Below are the code and all the weights of a small trained network. Each question names an input and a target symbol and asks about switching units off, where a switched-off unit gives its printed mean instead of its output.

import numpy as np


def w(rows, s, z=0):
    codes = np.array(rows[::2]) - 128.0
    scale = np.full(codes.shape[1], s)
    scale[-1] = z or s
    return codes * scale


def f(y):
    return y / 2 * (1 + np.tanh(0.7978845608 * (y + 0.044715 * y**3)))


def softmax(a):
    e = np.exp(a - a.max(-1, keepdims=True))
    return e / e.sum(-1, keepdims=True)


def log_softmax(a):
    a = a - a.max(-1, keepdims=True)
    return a - np.log(np.exp(a).sum(-1, keepdims=True))


def net(x, mask):
    ids = ['ΔΞΠΣαβγεζηθλμτφ'.index(c) for c in x.split()]
    T = len(ids)
    res = E[ids] + P[:T]
    u = 0
    for l in range(2):
        q, k, v = (res @ M[l].T for M in (Q, K, V))
        z = softmax(np.where(np.tri(T) > 0, q @ k.T / 3**0.5, -1e9)) @ v
        res = res + np.where(mask[u], z, O[l][:, -1]) @ O[l][:, :-1]
        u += 1
        y = f(res @ A[l][:, :-1].T + A[l][:, -1])
        res = res + np.where(mask[u : u + 4], y, B[l][:, -1]) @ B[l][:, :-1]
        u += 4
    return log_softmax(res[-1] @ U[:, :-1].T + U[:, -1])


Q, K, V, O, A, B = {}, {}, {}, {}, {}, {}
E = w([
[117,81,133,184,182,184,137,118,132,66],'Δ',
[193,167,53,119,113,42,63,55,85,155],'Ξ',
[207,137,108,179,158,83,181,191,110,81],'Π',
[160,122,55,95,101,126,87,210,192,111],'Σ',
[147,94,92,166,195,163,94,73,74,96],'α',
[99,111,52,119,162,192,54,72,130,66],'β',
[122,196,114,137,48,68,71,109,164,71],'γ',
[81,81,134,79,135,126,105,151,179,116],'ε',
[113,16,82,87,251,133,155,102,95,229],'ζ',
[97,140,162,129,69,83,102,81,164,96],'η',
[179,180,80,117,99,139,135,176,109,180],'θ',
[133,106,140,82,90,3,154,175,168,203],'λ',
[111,168,109,30,127,125,83,36,172,174],'μ',
[163,156,142,131,150,9,139,61,57,213],'τ',
[103,99,169,170,109,89,142,111,140,95],'φ',
],0.0044)
P = w([
[124,159,136,86,145,141,159,135,111,159],'0',
[189,53,13,182,67,70,4,67,146,65],'1',
[188,46,15,236,115,89,62,93,143,61],'2',
[198,60,16,232,118,86,66,122,151,33],'3',
[225,54,20,223,125,104,77,129,174,34],'4',
[237,67,15,223,152,101,81,119,161,48],'5',
[241,82,13,181,158,101,71,126,180,90],'6',
[247,84,33,166,161,105,74,103,177,87],'7',
],0.0038)
Q[0] = w([
[63,156,150,137,63,255,134,153,77,183],'0.h1',
[80,110,159,84,74,57,96,143,126,170],'0.h1',
[141,215,187,109,143,117,244,192,105,101],'0.h1',
],0.018)
K[0] = w([
[213,95,91,178,116,5,120,127,162,76],'0.h1',
[128,131,146,114,224,173,174,88,144,71],'0.h1',
[128,39,47,194,79,164,30,91,218,159],'0.h1',
],0.017)
V[0] = w([
[95,72,173,86,151,130,205,252,187,161],'0.h1',
[58,154,245,128,117,141,143,65,119,121],'0.h1',
[180,151,190,157,164,71,212,108,29,207],'0.h1',
],0.021)
O[0] = w([
[134,130,177,116,105,116,157,2,129,83,155],'0.h1',
[22,74,133,125,89,79,114,122,92,130,3],'0.h1',
[106,117,131,60,177,65,96,163,131,51,214],'0.h1',
],0.013,0.0051)
A[0] = w([
[94,117,172,110,158,207,167,167,91,131,63],'0.n1',
[116,198,141,2,127,142,163,112,118,216,168],'0.n2',
[95,135,181,162,78,118,142,190,114,123,4],'0.n3',
[129,90,60,194,45,106,136,134,60,207,203],'0.n4',
],0.012,0.002)
B[0] = w([
[139,134,168,87,157,150,151,99,92,129,92],'0.n1',
[62,206,154,20,149,104,105,44,153,185,126],'0.n2',
[165,161,175,137,116,112,194,107,158,166,107],'0.n3',
[3,206,127,145,126,164,64,90,151,31,251],'0.n4',
],0.0076,0.0031)
Q[1] = w([
[143,75,124,156,124,92,131,135,110,85],'1.h1',
[84,77,214,87,84,151,250,205,41,208],'1.h1',
[153,113,25,188,198,109,39,100,209,88],'1.h1',
],0.018)
K[1] = w([
[104,236,210,131,77,160,187,143,100,142],'1.h1',
[195,139,31,236,130,129,4,119,218,74],'1.h1',
[81,207,195,19,134,103,237,177,51,97],'1.h1',
],0.017)
V[1] = w([
[70,7,165,152,65,61,133,98,115,180],'1.h1',
[175,220,181,191,6,46,149,196,161,46],'1.h1',
[136,43,146,217,211,175,183,126,81,34],'1.h1',
],0.014)
O[1] = w([
[167,172,37,120,51,102,188,128,41,130,8],'1.h1',
[107,33,2,30,135,228,181,94,215,124,124],'1.h1',
[150,105,232,104,83,225,81,175,38,80,68],'1.h1',
],0.0079,0.017)
A[1] = w([
[122,104,191,126,95,130,75,243,33,164,175],'1.n1',
[103,128,15,119,66,151,190,117,45,146,152],'1.n2',
[164,132,125,46,11,154,99,186,29,91,254],'1.n3',
[165,189,170,190,31,166,189,37,89,132,156],'1.n4',
],0.011,0.0011)
B[1] = w([
[123,89,57,172,147,115,113,69,189,69,226],'1.n1',
[130,92,211,155,80,101,149,164,234,99,223],'1.n2',
[93,104,145,161,254,116,197,115,65,174,254],'1.n3',
[141,53,114,101,132,110,12,111,111,179,197],'1.n4',
],0.0089,0.0078)
U = w([
[110,105,88,152,149,162,130,83,43,139,100],'Δ',
[228,134,77,161,158,145,117,253,133,188,107],'Ξ',
[165,97,175,41,122,212,106,132,129,91,117],'Π',
[249,172,130,178,122,201,179,87,159,234,82],'Σ',
[209,108,90,193,135,135,116,168,149,80,199],'α',
[55,183,195,168,105,181,100,147,101,154,77],'β',
[46,122,50,97,108,191,140,128,136,182,60],'γ',
[159,121,127,104,69,118,76,121,110,181,75],'ε',
[190,209,210,118,115,106,117,111,65,74,97],'ζ',
[115,132,126,138,53,148,160,160,151,91,49],'η',
[53,105,155,101,167,70,104,68,166,95,255],'θ',
[221,155,66,49,101,103,211,46,110,78,119],'λ',
[81,204,87,149,102,100,138,146,93,161,68],'μ',
[120,144,67,36,129,81,104,246,77,104,101],'τ',
[126,103,182,120,112,110,195,169,99,180,72],'φ',
],0.0039,0.0038)

Each question gives the input, a string of symbols that net reads in full, and the target symbol t.
The units are the heads (3 rows each of Q, K, V and O) and the neurons (one row each of A and B). Each row of codes is followed by its name. A weight is (code - 128) times the scale printed after its matrix; where a second scale follows, it is the last column's (O, A, B and U).
mask holds one flag per unit, layer by layer, with each layer's heads first. A switched-off unit (its flag False) gives its mean, the last column of its rows in O or B, instead of its output. The means were averaged over made-up inputs and are rounded, as every weight is.
A unit's drop is (log p(t) with every unit on - log p(t) with that unit switched off) / (log p(t) with every unit on - log p(t) with every unit switched off).
The circuit of an input: a set's keep is (log p(t) with only the set's units on - log p(t) with every unit switched off) / (log p(t) with every unit on - log p(t) with every unit switched off). Starting from all 10 units, units are removed one at a time, each time the one whose removal leaves the highest keep (on an exact tie, the one counted first), for as long as the keep stays at least 0.8.
units of the circuit, in order: the units of the circuit, biggest drop first
unit that matters most: the unit with the biggest drop
top k neurons: the k neurons with the biggest drops, biggest first
top k neurons in layer l: the k neurons of layer l with the biggest drops, biggest first
input η Σ β Π Δ θ Σ, target η: top neuron in layer 1 : 1.n2
input η θ θ Δ Δ ε α θ, target η: top 4 neurons : 1.n2, 0.n4, 0.n3, 1.n3
input Π Π λ Π Δ Σ β, target Π: units of the circuit, in order : 1.h1, 0.h1
input φ Δ θ Π τ, target φ: top 3 neurons in layer 1 : 1.n2, 1.n3, 1.n1
input μ η Δ Ξ α φ γ Σ, target μ: units of the circuit, in order : 1.h1, 0.h1, 0.n2
input α ε θ Σ θ, target α: units of the circuit, in order : 1.h1, 1.n1, 0.h1, 0.n1
input η Δ Δ θ φ θ λ θ, target η: units of the circuit, in order : 0.h1, 1.h1, 1.n2
input ζ λ Π Π Δ α β, target ζ: units of the circuit, in order : 1.h1, 0.n2, 0.h1, 1.n1
input γ Π λ Σ μ θ φ Π, target γ: top 3 neurons : 0.n4, 0.n3, 1.n2
input ε Π Π Π θ θ Π Δ, target ε: units of the circuit, in order : 0.h1, 1.h1, 1.n4
input φ Π θ θ Π Π Π μ, target φ: top 2 neurons : 1.n2, 1.n3
input α ζ Π τ μ θ Δ μ, target α: top 2 neurons : 1.n1, 0.n4
input φ ε Σ θ ζ Π η, target φ: top 2 neurons : 1.n2, 1.n3
input ζ Π θ ζ θ Σ Π ε, target ζ: unit that matters most : 1.h1
input φ γ θ ζ, target φ: top 3 neurons in layer 1 : 1.n2, 1.n3, 1.n1
input φ Σ γ Π θ α θ, target φ: units of the circuit, in order : 1.h1, 0.h1, 1.n2, 1.n3
input ε Σ Ξ μ τ θ Π, target ε: units of the circuit, in order : 0.h1, 1.h1, 1.n4
input μ θ η φ Δ θ, target μ: top 2 neurons : 0.n2, 0.n4
input ε θ Δ η Π η θ, target ε: top 2 neurons : 1.n4, 0.n2
input Δ Π θ ε ζ θ Σ α, target Δ: unit that matters most : 0.h1
